Below is a small trained network, with its code and all its weights. Each question gives an input and a class and asks what happens when units are switched off, that is, made to give their printed mean instead of their output.

import numpy as np


def w(rows, s, z=0):
    codes = np.array(rows[::2]) - 128.0
    scale = np.full(codes.shape[1], s)
    scale[-1] = z or s
    return codes * scale


def f(y):
    return y / 2 * (1 + np.tanh(0.7978845608 * (y + 0.044715 * y**3)))


def log_softmax(a):
    a = a - a.max(-1, keepdims=True)
    return a - np.log(np.exp(a).sum(-1, keepdims=True))


def net(x, mask):
    res = np.array(x, float).reshape(1, 6) / 4 @ E
    y = f(res @ A[0][:, :-1].T + A[0][:, -1])
    res = res + np.where(mask, y, B[0][:, -1]) @ B[0][:, :-1]
    return log_softmax(res[-1] @ U[:, :-1].T + U[:, -1])


A, B = {}, {}
E = w([
[137,173,136,157,112,102,143],'x0',
[193,106,172,45,71,101,150],'x1',
[105,158,169,71,233,37,99],'x2',
[10,180,116,58,89,146,176],'x3',
[162,111,52,120,142,82,218],'x4',
[133,123,131,120,138,149,134],'x5',
],0.012)
A[0] = w([
[59,199,79,85,112,163,142,99],'neuron 1',
[170,87,40,138,151,75,170,50],'neuron 2',
[181,129,194,80,55,92,129,2],'neuron 3',
[120,99,50,161,70,184,156,149],'neuron 4',
[166,144,114,145,171,127,211,96],'neuron 5',
[104,63,13,140,150,70,214,37],'neuron 6',
[140,106,175,53,65,98,150,86],'neuron 7',
[141,118,88,141,65,190,164,131],'neuron 8',
[51,187,121,31,99,140,171,118],'neuron 9',
[65,174,59,193,201,171,102,75],'neuron 10',
[66,170,127,81,89,183,145,90],'neuron 11',
[66,108,71,185,226,150,128,127],'neuron 12',
[154,115,71,111,140,129,227,75],'neuron 13',
[141,211,142,114,133,128,98,72],'neuron 14',
[76,142,225,99,71,169,69,104],'neuron 15',
[87,147,171,64,212,66,142,139],'neuron 16',
[208,98,184,192,154,127,87,94],'neuron 17',
[76,180,129,75,114,169,155,85],'neuron 18',
[134,134,105,155,28,187,100,125],'neuron 19',
[85,121,239,185,125,133,158,110],'neuron 20',
[123,64,120,144,12,115,128,130],'neuron 21',
[125,115,51,113,151,71,225,72],'neuron 22',
[195,182,182,52,81,171,60,92],'neuron 23',
[91,190,85,189,199,200,92,64],'neuron 24',
[82,148,90,197,158,149,117,50],'neuron 25',
[180,117,90,157,119,110,78,76],'neuron 26',
[100,135,218,144,65,142,46,69],'neuron 27',
[21,139,153,107,65,135,152,110],'neuron 28',
[80,171,249,184,128,197,37,28],'neuron 29',
[75,173,121,80,77,124,139,99],'neuron 30',
[116,194,153,89,225,108,120,136],'neuron 31',
[143,147,142,169,70,222,116,114],'neuron 32',
[196,115,146,25,86,136,153,87],'neuron 33',
[109,148,114,87,196,112,126,107],'neuron 34',
[88,120,169,150,107,166,74,110],'neuron 35',
[53,121,81,198,196,125,113,110],'neuron 36',
[138,167,186,82,212,96,117,151],'neuron 37',
[254,79,160,206,169,123,70,75],'neuron 38',
[78,80,136,117,167,171,58,145],'neuron 39',
[68,124,143,124,77,103,152,89],'neuron 40',
[138,119,158,101,215,132,91,90],'neuron 41',
[158,116,203,43,121,82,141,57],'neuron 42',
[126,101,100,150,51,183,150,126],'neuron 43',
[134,90,59,151,75,102,125,110],'neuron 44',
[106,131,136,73,215,20,118,110],'neuron 45',
[65,133,167,132,172,182,216,95],'neuron 46',
],0.0096,0.004)
B[0] = w([
[129,56,31,203,126,138,79,210],'neuron 1',
[92,104,125,70,162,121,148,202],'neuron 2',
[157,112,143,124,106,90,170,175],'neuron 3',
[110,198,194,171,102,198,91,229],'neuron 4',
[91,106,123,77,173,171,137,174],'neuron 5',
[58,115,158,33,162,119,159,220],'neuron 6',
[175,93,106,99,51,66,175,189],'neuron 7',
[114,194,186,144,102,198,94,212],'neuron 8',
[139,31,46,179,133,114,77,239],'neuron 9',
[176,103,138,127,12,43,191,202],'neuron 10',
[106,95,73,176,135,125,100,203],'neuron 11',
[186,136,142,107,66,90,161,200],'neuron 12',
[76,138,192,65,174,111,158,197],'neuron 13',
[104,120,142,104,121,148,117,140],'neuron 14',
[80,124,137,51,144,94,151,202],'neuron 15',
[133,203,146,161,95,193,49,230],'neuron 16',
[145,30,2,165,180,130,101,213],'neuron 17',
[112,105,38,165,146,115,115,192],'neuron 18',
[155,178,188,140,138,177,69,214],'neuron 19',
[123,105,164,105,158,134,166,150],'neuron 20',
[149,166,170,153,86,161,105,197],'neuron 21',
[47,154,161,25,222,112,147,217],'neuron 22',
[118,127,111,61,106,95,225,184],'neuron 23',
[182,109,138,60,81,41,196,193],'neuron 24',
[144,119,138,94,69,86,146,172],'neuron 25',
[150,102,75,146,171,134,92,167],'neuron 26',
[52,161,194,60,215,125,189,187],'neuron 27',
[157,96,77,156,160,113,99,215],'neuron 28',
[54,132,153,56,212,93,189,213],'neuron 29',
[128,62,28,162,162,128,109,193],'neuron 30',
[107,211,173,204,110,161,60,208],'neuron 31',
[118,172,182,119,125,162,82,205],'neuron 32',
[206,122,162,96,83,59,200,198],'neuron 33',
[126,174,159,154,135,152,110,174],'neuron 34',
[130,156,141,95,161,120,140,173],'neuron 35',
[210,169,156,112,74,67,167,193],'neuron 36',
[156,181,168,143,95,170,59,213],'neuron 37',
[164,58,21,179,179,134,101,254],'neuron 38',
[130,126,142,126,128,124,155,174],'neuron 39',
[126,87,92,131,136,131,112,166],'neuron 40',
[112,136,124,170,140,176,120,177],'neuron 41',
[204,177,161,135,84,97,157,195],'neuron 42',
[114,153,167,185,88,188,75,212],'neuron 43',
[107,146,175,156,163,142,121,173],'neuron 44',
[133,187,178,179,109,195,66,239],'neuron 45',
[132,87,75,137,141,90,121,171],'neuron 46',
],0.0077,0.012)
U = w([
[121,198,193,169,99,214,49,97],'0',
[134,42,41,175,179,138,78,62],'1',
[187,126,160,99,2,66,185,249],'2',
[26,144,178,51,236,133,153,137],'3',
],0.011,0.0012)

Each question gives the input, the list of numbers given to net, and the class t.
The units are the neurons (one row each of A and B). Each row of codes is followed by its name. A weight is (code - 128) times the scale printed after its matrix; where a second scale follows, it is the last column's (A, B and U).
mask holds one flag per neuron, in row order. A switched-off neuron (its flag False) gives its mean, the last column of its row in B, instead of its output. The means were averaged over made-up inputs and are rounded, as every weight is.
A unit's drop is (log p(t) with every unit on - log p(t) with that unit switched off) / (log p(t) with every unit on - log p(t) with every unit switched off).
The circuit of an input: a set's keep is (log p(t) with only the set's units on - log p(t) with every unit switched off) / (log p(t) with every unit on - log p(t) with every unit switched off). Starting from the 12 units with the biggest drops (on a tie, the unit counted first), units are removed one at a time, each time the one whose removal leaves the highest keep (on an exact tie, the one counted first), for as long as the keep stays at least 0.8.
circuit, biggest first: the units of the circuit, biggest drop first
unit that matters most: the unit with the biggest drop
k most important neurons: the k neurons with the biggest drops, biggest first
drop when u is switched off: that unit's drop, to one decimal
input [-6,5,8,8,2,-4], class 0: circuit, biggest first : neuron 16
input [6,-4,2,3,-4,-6], class 2: circuit, biggest first : neuron 10; neuron 24
input [1,-6,-3,6,-5,-5], class 1: 2 most important neurons : neuron 1; neuron 28
input [7,8,6,2,-5,-5], class 2: 2 most important neurons : neuron 7; neuron 23
input [-6,8,8,-1,-6,8], class 0: 3 most important neurons : neuron 16; neuron 45; neuron 37
input [3,7,3,2,8,0], class 3: 2 most important neurons : neuron 22; neuron 13
input [-5,-1,0,-7,8,-2], class 3: 2 most important neurons : neuron 6; neuron 22
input [8,-5,5,-3,3,4], class 0: 2 most important neurons : neuron 31; neuron 45
input [-2,-3,-6,3,-8,-1], class 3: 2 most important neurons : neuron 29; neuron 27
input [-2,5,-3,6,7,-2], class 3: 4 most important neurons : neuron 22; neuron 13; neuron 6; neuron 38
input [3,8,0,8,0,-4], class 1: 2 most important neurons : neuron 9; neuron 30
input [0,-3,-7,-7,-8,-7], class 3: 2 most important neurons : neuron 29; neuron 27
input [2,8,8,7,-5,-7], class 0: 3 most important neurons : neuron 16; neuron 45; neuron 31
input [-5,4,-6,-7,-2,-4], class 1: 4 most important neurons : neuron 38; neuron 17; neuron 45; neuron 16
input [-5,-7,-1,8,-6,-4], class 1: unit that matters most : neuron 1
input [-3,-8,-6,-4,-2,-5], class 2: drop when neuron 24 is switched off : 0.2
input [0,-8,-3,-6,-1,3], class 2: drop when neuron 10 is switched off : 0.1
input [-3,6,1,4,-6,6], class 2: drop when neuron 33 is switched off : 0.3
